grid =
[[127 124 127 119 129 125 123 132 122 126]
 [125 120 123 137 127 136 137 134 123 136]
 [126 125 127 119 129 126 123 132 122 126]
 [124 125 129 133 133 132 129 136 121 120]
 [122 123 130 135 136 134 131 139 118 114]
 [130 126 132 121 132 126 120 120 138 117]
 [128 130 132 142 133 127 121 121 121 142]
 [126 121 123 136 128 135 137 133 124 134]
 [125 127 122 121 131 126 124 131 133 129]
 [136 130 131 128 128 128 135 120 135 128]
 [130 121 114 111 124 135 138 137 133 115]
 [133 127 130 112 119 124 127 116 127 123]
 [118 120 133 139 142 136 134 147 112 104]
 [134 129 130 126 128 128 132 122 132 128]
 [122 118 110 107 122 114 136 140 115 128]
 [134 128 129 125 128 127 131 124 131 127]]
The entry directly below the smallest entry is 128
The smallest entry in the first column -> 118
The bottom-left entry: 134
The entry in the top-left corner: 127
The entry in the bottom-right corner: 127
The smallest entry in the first row -> 119
Read off the 2nd entry, reading row by row.
A: 124
Read off the top entry of the column that holds the largest entry.
A: 132
Read off the fifth entry in reading order.
A: 129
Read off the largest entry in the last column.
A: 142
Read off the 2nd entry on the diagonal from the top-right corner.
A: 123
Read off the 2nd entry from the end, reading row by row.
A: 131
Read off the minimum.
A: 104
The third-last entry, reading row by row -> 124
Read off the third smallest entry.
A: 110
The third entry on the main diagonal -> 127
Read off the entry in the top-right corner.
A: 126
Read off the third entry, reading row by row.
A: 127
The entry directly below the largest entry -> 122
Read off the entry just left of the largest entry.
A: 134
Read off the entry just right of the largest entry.
A: 112
Read off the third entry on the diagonal from the top-right corner.
A: 132

Questions about the table below. Counting starts at 0.
1) Which number is the entry in the top-left corner?
2) Which number is the entry at row 2, column 0?
3) Which number is the entry at row 0, column 2?
4) Which number is the entry in row 1 and column 1?
[[129 129 158 128 130]
 [130 128 145 127 141]
 [130 129 130 156 128]
 [129 129 129 145 137]
 [126 127 126 128 158]
 [129 131 141 128 143]
 [131 145 137 129 128]
 [129 150 131 131 128]
 [129 132 133 135 141]
 [129 128 128 139 145]]
1) 129
2) 130
3) 158
4) 128

Read these off the table that follows. Counting starts at 0.
1) Read off the entry in row 2 and column 1.
2) Read off the entry at row 2, column 0.
3) Read off the top-right entry.
4) Read off the bottom-left entry.
5) Read off the top-left entry.
6) Read off the entry in the bottom-right corner.
7) Read off the entry at row 0, column 1.
8) Read off the entry just right of the smallest entry.
[[138 122 137 155]
 [132 122 127 151]
 [151 128 148 145]
 [102 135 131 138]
 [114 135 142 139]
 [108 123 124 155]
 [ 98 134 127 139]
 [134 121 125 146]
 [102 124 120 148]
 [145 128 148 152]
 [151 131 150 141]
 [120 135 145 141]]
1) 128
2) 151
3) 155
4) 120
5) 138
6) 141
7) 122
8) 134

X =
[[128 122 109 106 116 117]
 [125 116 132 119 136 131]
 [139 111 133 107 139 137]
 [122 135 121 117 136 141]
 [127 118 141 128 129 123]
 [127 129 140 124 152 142]
 [129 117 139 119 128 130]
 [130 122 121 123 117 128]
 [130 118 118 112 135 133]
 [132 119 124 128 129 122]
 [133 124 138 139 111 129]
 [125 142 131 123 147 144]
 [126 110 144 115 134 137]
 [124 103 134 134 123 114]
 [133 132 139 134 152 143]
 [137 147 117 140 138 120]]
Counting starts at 0.
The entry in the bottom-right corner -> 120
The top-left entry -> 128
Report the entry in row 0 and column 1.
Answer: 122
Report the entry in the bottom-left corner.
Answer: 137
The entry directly below 107 is 117
The entry directly below 115: 134
Report the entry in row 2 and column 0.
Answer: 139
Report the entry at row 1, column 1.
Answer: 116
Report the bottom entry of the column that holds the smallest entry.
Answer: 147
The entry in row 1 and column 2: 132
The entry directly below the smallest entry -> 132
The entry at row 2, column 2: 133
Report the entry just left of the smallest entry.
Answer: 124
The entry in the top-right corner is 117
Report the entry at row 0, column 2.
Answer: 109
The entry directly above 115: 123
Report the entry in row 1 and column 0.
Answer: 125

152,125,127,137,123,127,115,123,130,120,114,116
133,130,125,126,123,130,128,129,122,128,132,126
131,129,126,127,125,127,128,129,123,128,130,127
135,125,120,128,121,104,121,129,119,118,142,114
133,121,121,124,126,123,125,133,114,128,137,124
The entry in the bottom-left corner -> 133
The entry just right of the largest entry is 125
The bottom-right entry: 124
Give the largest entry in the first column.
152
The entry just right of 122: 128
Give the entry directly below 119.
114
Give the 3rd entry on the diagonal from the top-right corner.
128
Give the third entry on the main diagonal.
126
Give the entry directly above the smallest entry.
127
The entry just right of 104 -> 121
The smallest entry in the first row: 114
Give the entry directly above 122.
130
Give the last entry in the row that holds the smallest entry.
114
Give the entry directly below the largest entry.
133
Give the entry directly below the smallest entry.
123
The entry just right of 119 is 118
Give the 2nd largest entry.
142
The entry directly below 118: 128

[135 126 131 120 153 103 154 118 105 124 154 103 146 145]
The first entry from the left? 135
The 3rd entry from the right? 103
The 2nd entry from the right: 146
The entry just right of 131? 120

a = 133,153,140,127,135,128,131,143,129,125,138
The entry just left of 143 is 131
The 2nd entry from the end -> 125
What is the third entry from the left?
Answer: 140

m =
[[131 131 123 125 119 112 121 130 132]
 [155 149 148 152 139 155 144 142 135]
 [130 130 124 125 120 132 121 121 114]
 [152 128 139 133 145 124 145 129 135]
 [119 119 134 125 129 114 125 122 134]
 [121 132 129 131 127 136 128 150 130]]
Give the top entry of the column that holds the smallest entry.
Answer: 112
The largest entry in the first column -> 155
Give the bottom-left entry.
Answer: 121
The top-right entry is 132
Give the entry in the bottom-right corner.
Answer: 130
The 4th entry, reading row by row -> 125
Give the first entry on the main diagonal.
Answer: 131
Give the entry directly above 133.
Answer: 125
The entry just left of 142 -> 144
The bottom entry of the column that holds the smallest entry: 136
Give the smallest entry in the last column.
Answer: 114
Give the smallest entry in the first column.
Answer: 119
The entry directly above 136 is 114
